Below is a small trained network, with its code and all its weights. Each question gives an input and a class and asks what happens when units are switched off, that is, made to give their printed mean instead of their output.

import numpy as np


def w(rows, s, z=0):
    codes = np.array(rows[::2]) - 128.0
    scale = np.full(codes.shape[1], s)
    scale[-1] = z or s
    return codes * scale


def norm(h):
    return h / np.sqrt((h * h).mean(-1, keepdims=True) + 1e-5)


def f(y):
    return np.maximum(y, 0)


def log_softmax(a):
    a = a - a.max(-1, keepdims=True)
    return a - np.log(np.exp(a).sum(-1, keepdims=True))


def net(x, mask):
    res = np.array(x, float).reshape(1, 4) / 4 @ E
    u = 0
    for l in range(2):
        y = f(norm(res) @ A[l][:, :-1].T + A[l][:, -1])
        res = res + np.where(mask[u : u + 4], y, B[l][:, -1]) @ B[l][:, :-1]
        u += 4
    return log_softmax(norm(res)[-1] @ U[:, :-1].T + U[:, -1])


A, B = {}, {}
E = w([
[84,214,87,113],'x0',
[98,69,221,208],'x1',
[195,174,126,255],'x2',
[42,244,106,113],'x3',
],0.0025)
A[0] = w([
[214,253,105,195,252],'L0N0',
[206,87,190,184,90],'L0N1',
[1,223,101,63,156],'L0N2',
[41,38,137,106,102],'L0N3',
],0.0044,0.0021)
B[0] = w([
[163,48,147,31,252],'L0N0',
[46,186,173,204,194],'L0N1',
[54,225,253,181,237],'L0N2',
[250,141,125,100,173],'L0N3',
],0.0043,0.0041)
A[1] = w([
[117,130,101,118,2],'L1N0',
[5,226,129,93,254],'L1N1',
[94,8,97,254,163],'L1N2',
[162,76,168,210,86],'L1N3',
],0.0042,0.0025)
B[1] = w([
[232,73,56,179,128],'L1N0',
[73,204,235,203,254],'L1N1',
[34,255,247,170,197],'L1N2',
[123,199,123,111,187],'L1N3',
],0.004,0.0043)
U = w([
[199,1,7,6,4],'0',
[52,169,205,163,252],'1',
],0.0043,0.0032)

Each question gives the input, the list of numbers given to net, and the class t.
The units are the neurons (one row each of A and B). Each row of codes is followed by its name. A weight is (code - 128) times the scale printed after its matrix; where a second scale follows, it is the last column's (A, B and U).
mask holds one flag per neuron, layer by layer. A switched-off neuron (its flag False) gives its mean, the last column of its row in B, instead of its output. The means were averaged over made-up inputs and are rounded, as every weight is.
A unit's drop is (log p(t) with every unit on - log p(t) with that unit switched off) / (log p(t) with every unit on - log p(t) with every unit switched off).
The circuit of an input: a set's keep is (log p(t) with only the set's units on - log p(t) with every unit switched off) / (log p(t) with every unit on - log p(t) with every unit switched off). Starting from all 8 units, units are removed one at a time, each time the one whose removal leaves the highest keep (on an exact tie, the one counted first), for as long as the keep stays at least 0.8.
circuit, biggest first: the units of the circuit, biggest drop first
top k neurons: the k neurons with the biggest drops, biggest first
top k neurons in layer l: the k neurons of layer l with the biggest drops, biggest first
drop of u: that unit's drop, to one decimal
input [0,2,-7,-2], class 0: top 2 neurons -> [L0N3 L1N1]
input [-1,-8,-5,-4], class 0: top neuron in layer 1 -> [L1N2]
input [-6,4,-7,0], class 0: circuit, biggest first -> [L0N3 L1N1 L0N2]
input [0,-5,8,3], class 0: circuit, biggest first -> [L0N0 L1N1 L0N2 L1N2]
input [-4,-6,7,-5], class 0: top 3 neurons -> [L1N1 L0N0 L0N2]
input [-1,-3,-8,-8], class 0: top 2 neurons in layer 1 -> [L1N1 L1N2]
input [-5,-3,-3,1], class 0: top 3 neurons -> [L0N2 L0N1 L1N1]
input [-2,-5,5,-2], class 0: top 2 neurons in layer 0 -> [L0N0 L0N2]
input [-6,-1,-5,-2], class 0: top 2 neurons in layer 0 -> [L0N2 L0N3]
input [2,-2,-4,-7], class 0: drop of L0N2 -> 0.1
input [1,-2,1,-2], class 0: drop of L0N3 -> 0.0
input [-3,-2,-6,-2], class 0: drop of L1N2 -> 0.1
